Below are the code and all the weights of a small trained network. Each question names an input and a target symbol and asks about switching units off, where a switched-off unit gives its printed mean instead of its output.

import numpy as np


def w(rows, s, z=0):
    codes = np.array(rows[::2]) - 128.0
    scale = np.full(codes.shape[1], s)
    scale[-1] = z or s
    return codes * scale


def f(y):
    return y / 2 * (1 + np.tanh(0.7978845608 * (y + 0.044715 * y**3)))


def softmax(a):
    e = np.exp(a - a.max(-1, keepdims=True))
    return e / e.sum(-1, keepdims=True)


def log_softmax(a):
    a = a - a.max(-1, keepdims=True)
    return a - np.log(np.exp(a).sum(-1, keepdims=True))


def net(x, mask):
    ids = ['ΔΣαβγεζημτφψω'.index(c) for c in x.split()]
    T = len(ids)
    res = E[ids] + P[:T]
    q, k, v = (res @ M[0].T for M in (Q, K, V))
    z = softmax(np.where(np.tri(T) > 0, q @ k.T / 4**0.5, -1e9)) @ v
    res = res + np.where(mask[0], z, O[0][:, -1]) @ O[0][:, :-1]
    y = f(res @ A[0][:, :-1].T + A[0][:, -1])
    res = res + np.where(mask[1:17], y, B[0][:, -1]) @ B[0][:, :-1]
    return log_softmax(res[-1] @ U[:, :-1].T + U[:, -1])


Q, K, V, O, A, B = {}, {}, {}, {}, {}, {}
E = w([
[124,136,190,64],'Δ',
[60,194,133,151],'Σ',
[43,122,73,142],'α',
[6,40,172,178],'β',
[90,32,120,48],'γ',
[133,231,159,80],'ε',
[105,167,86,76],'ζ',
[97,151,125,85],'η',
[92,203,166,122],'μ',
[67,202,134,146],'τ',
[13,116,104,182],'φ',
[248,70,98,214],'ψ',
[97,127,194,94],'ω',
],0.016)
P = w([
[68,130,138,118],'0',
[74,125,135,118],'1',
[82,130,134,122],'2',
[86,124,130,130],'3',
[95,123,125,135],'4',
[114,133,134,134],'5',
[111,111,119,155],'6',
[97,149,147,129],'7',
[149,104,117,178],'8',
[83,146,147,117],'9',
[176,107,126,178],'10',
[27,173,130,91],'11',
[245,66,128,169],'12',
[84,178,85,139],'13',
],0.012)
Q[0] = w([
[149,113,65,152],'head 0',
[254,115,119,191],'head 0',
[100,157,114,147],'head 0',
[51,169,114,63],'head 0',
],0.025)
K[0] = w([
[90,154,227,89],'head 0',
[5,138,140,49],'head 0',
[152,91,136,83],'head 0',
[208,79,136,217],'head 0',
],0.02)
V[0] = w([
[143,29,199,90],'head 0',
[170,201,211,88],'head 0',
[164,141,118,157],'head 0',
[72,110,251,240],'head 0',
],0.016)
O[0] = w([
[193,6,157,21,178],'head 0',
[185,213,191,78,3],'head 0',
[163,158,149,181,92],'head 0',
[227,218,32,53,248],'head 0',
],0.014,0.0072)
A[0] = w([
[109,171,122,84,24],'neuron 0',
[138,138,57,153,81],'neuron 1',
[82,175,123,132,174],'neuron 2',
[138,162,218,79,135],'neuron 3',
[60,109,168,73,190],'neuron 4',
[233,138,124,80,32],'neuron 5',
[1,156,208,150,32],'neuron 6',
[80,179,71,88,86],'neuron 7',
[251,178,133,150,87],'neuron 8',
[118,94,172,166,225],'neuron 9',
[178,80,108,122,38],'neuron 10',
[41,122,99,147,177],'neuron 11',
[107,101,36,160,73],'neuron 12',
[201,85,156,113,2],'neuron 13',
[145,226,199,73,130],'neuron 14',
[118,190,117,208,33],'neuron 15',
],0.0081,0.003)
B[0] = w([
[106,173,88,137,159],'neuron 0',
[116,147,169,100,206],'neuron 1',
[167,137,133,135,166],'neuron 2',
[149,88,33,131,154],'neuron 3',
[201,127,122,150,196],'neuron 4',
[67,119,80,173,222],'neuron 5',
[193,80,194,132,186],'neuron 6',
[100,118,159,179,222],'neuron 7',
[122,36,200,113,181],'neuron 8',
[84,228,8,75,169],'neuron 9',
[124,188,154,182,197],'neuron 10',
[160,180,137,77,220],'neuron 11',
[114,132,215,123,255],'neuron 12',
[106,197,166,158,169],'neuron 13',
[130,160,129,158,183],'neuron 14',
[109,66,80,95,165],'neuron 15',
],0.011)
U = w([
[204,127,53,146,176],'Δ',
[126,172,138,138,78],'Σ',
[62,131,205,121,3],'α',
[43,101,89,157,69],'β',
[129,67,130,91,204],'γ',
[197,163,128,169,185],'ε',
[155,153,206,105,193],'ζ',
[158,154,149,108,104],'η',
[151,165,105,160,140],'μ',
[133,180,144,136,104],'τ',
[77,166,175,94,32],'φ',
[108,64,122,254,203],'ψ',
[154,131,68,146,63],'ω',
],0.0086,0.0033)

Each question gives the input, a string of symbols that net reads in full, and the target symbol t.
The units are the heads (4 rows each of Q, K, V and O) and the neurons (one row each of A and B). Each row of codes is followed by its name. A weight is (code - 128) times the scale printed after its matrix; where a second scale follows, it is the last column's (O, A, B and U).
mask holds one flag per unit, heads first, then neurons. A switched-off unit (its flag False) gives its mean, the last column of its rows in O or B, instead of its output. The means were averaged over made-up inputs and are rounded, as every weight is.
A unit's drop is (log p(t) with every unit on - log p(t) with that unit switched off) / (log p(t) with every unit on - log p(t) with every unit switched off).
The circuit of an input: a set's keep is (log p(t) with only the set's units on - log p(t) with every unit switched off) / (log p(t) with every unit on - log p(t) with every unit switched off). Starting from the 12 units with the biggest drops (on a tie, the unit counted first), units are removed one at a time, each time the one whose removal leaves the highest keep (on an exact tie, the one counted first), for as long as the keep stays at least 0.8.
circuit, biggest first: the units of the circuit, biggest drop first
unit that matters most: the unit with the biggest drop
top k neurons: the k neurons with the biggest drops, biggest first
input ζ τ τ ζ γ β φ γ, target φ: circuit, biggest first	(head 0; neuron 12; neuron 1; neuron 4)
input ζ β β γ α Δ γ τ τ γ ζ α, target ζ: unit that matters most	neuron 6
input β ω Δ ε β γ ζ ζ ζ η, target ζ: top 3 neurons	(neuron 6; neuron 11; neuron 5)
input β ζ ζ Δ β Δ α, target Δ: top 4 neurons	(neuron 3; neuron 12; neuron 1; neuron 7)
input ω Δ β γ φ ε φ β ε β ζ β, target ζ: circuit, biggest first	(neuron 6; neuron 11; head 0)
input γ ε ζ γ β Δ γ, target Δ: circuit, biggest first	(head 0; neuron 12; neuron 4; neuron 8)
input γ Σ β Δ ε Δ ε η, target ε: circuit, biggest first	(head 0; neuron 3; neuron 14; neuron 6)
input φ Δ η β φ γ Δ α Δ β γ φ ζ β, target ζ: circuit, biggest first	(neuron 6; neuron 11; head 0; neuron 5)
input φ β ε, target β: top 2 neurons	(neuron 5; neuron 7)
input ζ γ γ β Σ α β τ μ ζ Δ ζ φ, target ζ: top 2 neurons	(neuron 6; neuron 11)
input η ω Δ γ ζ γ γ β ζ γ, target ζ: circuit, biggest first	(neuron 6; head 0; neuron 11; neuron 5)
input Δ β Δ β, target Δ: circuit, biggest first	(head 0; neuron 12; neuron 3)
input τ γ Δ τ γ ζ ω ζ Δ ω, target Δ: circuit, biggest first	(neuron 3; head 0; neuron 12)
input ζ Δ Σ, target Δ: circuit, biggest first	(head 0; neuron 3; neuron 12; neuron 1)
input ζ ζ γ Δ Δ Σ ζ β Δ γ, target Δ: top 2 neurons	(neuron 3; neuron 12)
input ω ψ α τ φ Δ μ ε ψ η γ ζ γ, target ζ: circuit, biggest first	(neuron 6; head 0; neuron 11)
input γ μ τ γ β ε Δ β α Δ, target α: top 2 neurons	(neuron 12; neuron 11)
input ε β γ β Δ, target β: unit that matters most	neuron 5
input α β φ ζ Δ α, target Δ: circuit, biggest first	(head 0; neuron 12; neuron 3; neuron 1)
input Δ φ γ Δ μ γ β μ ζ ε ψ, target ψ: top 3 neurons	(neuron 5; neuron 8; neuron 11)
input μ φ φ φ γ Δ β φ γ α ψ, target ψ: top 2 neurons	(neuron 8; neuron 5)
